Below are the code and all the weights of a small trained network. Each question names an input and a target symbol and asks about switching units off, where a switched-off unit gives its printed mean instead of its output.

import numpy as np


def w(rows, s, z=0):
    codes = np.array(rows[::2]) - 128.0
    scale = np.full(codes.shape[1], s)
    scale[-1] = z or s
    return codes * scale


def softmax(a):
    e = np.exp(a - a.max(-1, keepdims=True))
    return e / e.sum(-1, keepdims=True)


def log_softmax(a):
    a = a - a.max(-1, keepdims=True)
    return a - np.log(np.exp(a).sum(-1, keepdims=True))


def net(x, mask):
    ids = ['βγεηλμξπτψω'.index(c) for c in x.split()]
    T = len(ids)
    res = E[ids] + P[:T]
    u = 0
    for l in range(2):
        r = res
        for j in range(3):
            rows = slice(3 * j, 3 * j + 3)
            q, k, v = (r @ M[l][rows].T for M in (Q, K, V))
            z = softmax(np.where(np.tri(T) > 0, q @ k.T / 3**0.5, -1e9)) @ v
            o = O[l][rows]
            res = res + np.where(mask[u + j], z, o[:, -1]) @ o[:, :-1]
        u += 3
    return log_softmax(res[-1] @ U[:, :-1].T + U[:, -1])


Q, K, V, O = {}, {}, {}, {}
E = w([
[206,163,210],'β',
[105,215,1],'γ',
[173,239,102],'ε',
[121,176,234],'η',
[78,108,142],'λ',
[182,118,142],'μ',
[46,95,146],'ξ',
[28,145,190],'π',
[176,158,90],'τ',
[145,77,236],'ψ',
[81,115,27],'ω',
],0.013)
P = w([
[189,37,126],'0',
[2,147,177],'1',
[18,157,175],'2',
[39,153,166],'3',
[45,157,161],'4',
[48,156,160],'5',
[48,148,154],'6',
],0.0079)
Q[0] = w([
[70,63,171],'0.h1',
[101,228,169],'0.h1',
[160,232,54],'0.h1',
[63,114,5],'0.h2',
[152,203,43],'0.h2',
[200,249,170],'0.h2',
[152,116,207],'0.h3',
[54,47,209],'0.h3',
[197,101,173],'0.h3',
],0.011)
K[0] = w([
[135,69,156],'0.h1',
[166,105,89],'0.h1',
[104,216,12],'0.h1',
[124,113,69],'0.h2',
[188,205,52],'0.h2',
[246,194,168],'0.h2',
[174,201,246],'0.h3',
[59,161,146],'0.h3',
[146,109,232],'0.h3',
],0.014)
V[0] = w([
[90,153,62],'0.h1',
[100,6,130],'0.h1',
[72,147,201],'0.h1',
[191,102,83],'0.h2',
[95,173,122],'0.h2',
[91,80,122],'0.h2',
[116,74,149],'0.h3',
[129,100,101],'0.h3',
[140,112,130],'0.h3',
],0.018)
O[0] = w([
[7,3,191,120],'0.h1',
[190,49,142,132],'0.h1',
[206,186,210,196],'0.h1',
[111,57,116,2],'0.h2',
[85,135,114,181],'0.h2',
[242,123,255,142],'0.h2',
[250,83,83,132],'0.h3',
[95,209,49,91],'0.h3',
[146,156,88,106],'0.h3',
],0.0053,0.0096)
Q[1] = w([
[145,108,122],'1.h1',
[113,83,43],'1.h1',
[115,94,169],'1.h1',
[152,183,171],'1.h2',
[141,132,56],'1.h2',
[135,165,215],'1.h2',
[187,38,147],'1.h3',
[27,129,190],'1.h3',
[128,147,251],'1.h3',
],0.013)
K[1] = w([
[77,70,75],'1.h1',
[103,184,199],'1.h1',
[111,108,114],'1.h1',
[118,147,129],'1.h2',
[127,111,66],'1.h2',
[195,91,171],'1.h2',
[133,95,203],'1.h3',
[68,62,2],'1.h3',
[172,94,107],'1.h3',
],0.013)
V[1] = w([
[167,208,60],'1.h1',
[68,188,184],'1.h1',
[50,83,54],'1.h1',
[201,186,1],'1.h2',
[68,170,176],'1.h2',
[110,93,73],'1.h2',
[117,169,34],'1.h3',
[152,105,108],'1.h3',
[65,37,185],'1.h3',
],0.0095)
O[1] = w([
[109,254,67,130],'1.h1',
[189,217,182,54],'1.h1',
[148,115,77,12],'1.h1',
[45,147,165,55],'1.h2',
[141,42,77,159],'1.h2',
[80,170,235,3],'1.h2',
[174,181,56,128],'1.h3',
[79,95,74,137],'1.h3',
[172,50,118,137],'1.h3',
],0.008,0.0074)
U = w([
[71,166,113,70],'β',
[223,96,255,145],'γ',
[210,101,102,43],'ε',
[118,40,232,80],'η',
[111,19,122,62],'λ',
[124,100,84,238],'μ',
[7,69,87,156],'ξ',
[107,45,196,253],'π',
[55,104,217,50],'τ',
[186,144,103,75],'ψ',
[187,164,218,157],'ω',
],0.0086,0.0058)

Each question gives the input, a string of symbols that net reads in full, and the target symbol t.
The units are the heads (3 rows each of Q, K, V and O). Each row of codes is followed by its name. A weight is (code - 128) times the scale printed after its matrix; where a second scale follows, it is the last column's (O and U).
mask holds one flag per head, layer by layer. A switched-off head (its flag False) gives its mean, the last column of its rows in O, instead of its output. The means were averaged over made-up inputs and are rounded, as every weight is.
A unit's drop is (log p(t) with every unit on - log p(t) with that unit switched off) / (log p(t) with every unit on - log p(t) with every unit switched off).
The circuit of an input: a set's keep is (log p(t) with only the set's units on - log p(t) with every unit switched off) / (log p(t) with every unit on - log p(t) with every unit switched off). Starting from all 6 units, units are removed one at a time, each time the one whose removal leaves the highest keep (on an exact tie, the one counted first), for as long as the keep stays at least 0.8.
units of the circuit, in order: the units of the circuit, biggest drop first
most important unit: the unit with the biggest drop
which heads matter: for each layer, one digit per head in row order, 1 if its drop is at least 0.15 and else 0, layers parted by /
input η η π η ξ π, target ω: units of the circuit, in order -> 0.h1, 1.h1
input η μ ε, target β: units of the circuit, in order -> 0.h1, 0.h2, 1.h1
input η γ λ π, target ω: units of the circuit, in order -> 1.h1, 0.h1
input π π η τ μ, target γ: which heads matter -> 100 / 101
input β ω π π τ η, target β: units of the circuit, in order -> 0.h1, 1.h1, 1.h3, 0.h2
input ω β τ γ ω λ, target λ: most important unit -> 0.h1
input π γ γ π, target γ: which heads matter -> 100 / 001
input β λ ξ, target β: units of the circuit, in order -> 0.h1, 1.h1, 1.h2
input β ψ η ε, target β: units of the circuit, in order -> 0.h1, 1.h1
input ω η ε η, target λ: units of the circuit, in order -> 0.h1, 1.h1, 1.h2
input ω ξ λ η μ β λ, target λ: units of the circuit, in order -> 1.h1, 0.h1, 1.h3
input μ ε ε γ λ, target ξ: units of the circuit, in order -> 0.h3, 1.h1, 0.h1, 0.h2
input ε π γ ψ λ γ γ, target ξ: which heads matter -> 101 / 000
input λ ξ ω π β, target π: most important unit -> 0.h2
input ψ ξ ψ λ γ ξ, target τ: which heads matter -> 111 / 111
input ψ η λ, target τ: which heads matter -> 111 / 111
input ξ β η η, target η: which heads matter -> 110 / 101
input γ λ ε η, target ε: which heads matter -> 100 / 111
input π ω τ μ ψ, target γ: which heads matter -> 000 / 000
input τ ε β, target μ: units of the circuit, in order -> 1.h1, 0.h1
input β τ λ, target β: units of the circuit, in order -> 0.h1, 1.h1, 1.h2
input γ ψ γ β, target ε: which heads matter -> 100 / 101
